Below are the code and all the weights of a small trained network. Each question names an input and a class and asks about switching units off, where a switched-off unit gives its printed mean instead of its output.

import numpy as np


def w(rows, s, z=0):
    codes = np.array(rows[::2]) - 128.0
    scale = np.full(codes.shape[1], s)
    scale[-1] = z or s
    return codes * scale


def norm(h):
    return h / np.sqrt((h * h).mean(-1, keepdims=True) + 1e-5)


def f(y):
    return np.maximum(y, 0)


def log_softmax(a):
    a = a - a.max(-1, keepdims=True)
    return a - np.log(np.exp(a).sum(-1, keepdims=True))


def net(x, mask):
    res = np.array(x, float).reshape(1, 6) / 4 @ E
    u = 0
    for l in range(2):
        y = f(norm(res) @ A[l][:, :-1].T + A[l][:, -1])
        res = res + np.where(mask[u : u + 11], y, B[l][:, -1]) @ B[l][:, :-1]
        u += 11
    return log_softmax(norm(res)[-1] @ U[:, :-1].T + U[:, -1])


A, B = {}, {}
E = w([
[150,121,87,119,164,90,145,98,122,103],'x0',
[180,190,172,59,152,153,218,153,158,82],'x1',
[193,109,93,230,225,54,141,140,147,84],'x2',
[78,93,253,185,139,110,129,82,155,139],'x3',
[86,65,91,127,135,70,85,37,89,126],'x4',
[113,66,171,164,194,41,136,25,127,79],'x5',
],0.0047)
A[0] = w([
[184,130,198,174,194,101,173,134,141,95,10],'0.n0',
[157,161,81,141,76,202,117,254,134,129,7],'0.n1',
[172,131,196,193,207,80,169,134,130,93,46],'0.n2',
[84,71,208,218,151,67,76,46,109,122,13],'0.n3',
[136,109,48,83,135,93,120,61,133,110,33],'0.n4',
[89,103,149,241,105,134,109,56,147,138,5],'0.n5',
[117,99,77,123,145,78,125,43,135,131,69],'0.n6',
[134,120,211,71,77,172,112,169,131,90,49],'0.n7',
[156,132,158,155,167,122,157,126,140,111,56],'0.n8',
[92,151,98,146,99,153,152,110,145,203,56],'0.n9',
[98,160,239,37,72,186,140,118,136,162,17],'0.n10',
],0.0096,0.0028)
B[0] = w([
[152,158,117,143,220,153,203,116,151,116,191],'0.n0',
[143,146,65,125,123,127,65,211,139,224,243],'0.n1',
[140,180,149,159,207,134,178,91,165,140,207],'0.n2',
[79,74,113,170,54,38,57,142,169,251,254],'0.n3',
[149,148,138,106,186,146,99,157,49,66,177],'0.n4',
[81,85,169,109,130,29,90,132,122,185,200],'0.n5',
[118,120,125,88,147,122,76,99,70,98,194],'0.n6',
[101,116,160,86,72,139,145,119,78,81,190],'0.n7',
[134,159,119,135,172,128,167,117,137,122,161],'0.n8',
[196,175,161,92,152,122,180,149,167,93,166],'0.n9',
[67,114,232,87,100,159,201,164,86,77,230],'0.n10',
],0.012,0.0099)
A[1] = w([
[137,128,131,158,109,133,119,126,148,94,122],'1.n0',
[149,95,67,148,115,155,90,75,81,33,53],'1.n1',
[103,113,199,104,33,205,176,117,136,66,42],'1.n2',
[120,92,146,147,57,170,158,107,134,65,23],'1.n3',
[193,132,48,155,10,212,96,155,188,125,72],'1.n4',
[118,103,181,109,33,171,167,120,125,59,54],'1.n5',
[130,68,99,201,65,79,110,65,183,122,31],'1.n6',
[186,154,99,214,181,172,213,39,218,79,42],'1.n7',
[164,105,88,113,117,154,79,56,87,38,44],'1.n8',
[127,129,124,132,111,133,130,118,138,118,85],'1.n9',
[121,108,136,131,84,123,83,55,171,160,8],'1.n10',
],0.012,0.0016)
B[1] = w([
[132,121,166,100,100,142,135,98,153,132,128],'1.n0',
[170,144,129,75,116,126,66,96,91,28,156],'1.n1',
[27,124,112,110,102,186,236,86,70,103,254],'1.n2',
[121,145,197,67,76,146,134,172,122,155,165],'1.n3',
[202,108,34,169,56,169,91,164,209,130,204],'1.n4',
[51,132,150,111,114,177,218,146,73,106,229],'1.n5',
[115,37,138,182,35,97,114,93,206,126,198],'1.n6',
[247,211,207,146,198,185,188,34,222,101,207],'1.n7',
[172,112,100,120,125,138,63,85,77,16,160],'1.n8',
[112,102,140,119,142,145,123,139,138,123,128],'1.n9',
[111,66,70,207,107,102,136,106,139,110,184],'1.n10',
],0.013,0.0082)
U = w([
[198,156,30,117,74,189,89,253,162,181,102],'0',
[58,29,158,187,94,2,75,92,154,207,208],'1',
[212,210,188,159,243,155,214,71,202,126,131],'2',
[178,127,104,75,157,123,36,86,26,2,2],'3',
[23,129,182,57,54,208,243,167,46,97,192],'4',
],0.0087,0.00095)

Each question gives the input, the list of numbers given to net, and the class t.
The units are the neurons (one row each of A and B). Each row of codes is followed by its name. A weight is (code - 128) times the scale printed after its matrix; where a second scale follows, it is the last column's (A, B and U).
mask holds one flag per neuron, layer by layer. A switched-off neuron (its flag False) gives its mean, the last column of its row in B, instead of its output. The means were averaged over made-up inputs and are rounded, as every weight is.
A unit's drop is (log p(t) with every unit on - log p(t) with that unit switched off) / (log p(t) with every unit on - log p(t) with every unit switched off).
The circuit of an input: a set's keep is (log p(t) with only the set's units on - log p(t) with every unit switched off) / (log p(t) with every unit on - log p(t) with every unit switched off). Starting from the 12 units with the biggest drops (on a tie, the unit counted first), units are removed one at a time, each time the one whose removal leaves the highest keep (on an exact tie, the one counted first), for as long as the keep stays at least 0.8.
circuit, biggest first: the units of the circuit, biggest drop first
k most important neurons: the k neurons with the biggest drops, biggest first
top k neurons in layer l: the k neurons of layer l with the biggest drops, biggest first
drop when u is switched off: that unit's drop, to one decimal
input [-6,5,0,-7,-1,-7], class 0: circuit, biggest first	(0.n1)
input [5,-5,0,2,6,-8], class 3: 2 most important neurons	(0.n3 0.n1)
input [2,0,-2,-1,-4,-2], class 0: 2 most important neurons	(0.n1 1.n4)
input [-7,4,7,-3,8,-4], class 3: 2 most important neurons	(0.n3 0.n4)
input [-3,2,2,6,1,-1], class 1: 2 most important neurons	(0.n3 0.n5)
input [2,-5,6,-7,0,6], class 3: top 2 neurons in layer 0	(0.n4 0.n6)
input [8,-3,1,5,-8,-4], class 2: 3 most important neurons	(0.n3 0.n0 0.n2)
input [6,-8,0,-6,-2,7], class 3: top 3 neurons in layer 0	(0.n4 0.n6 0.n1)
input [-4,-5,7,-3,-1,-1], class 1: 2 most important neurons	(0.n4 1.n4)
input [-2,6,2,-5,7,6], class 3: top 2 neurons in layer 0	(0.n6 0.n4)
input [-1,1,-1,5,0,8], class 1: drop when 0.n3 is switched off	1.4
input [3,-4,6,-3,3,-1], class 3: drop when 0.n4 is switched off	0.2
input [-4,5,4,0,-6,-4], class 0: drop when 0.n1 is switched off	1.3
input [1,-5,2,6,-8,-8], class 0: circuit, biggest first	(0.n1)
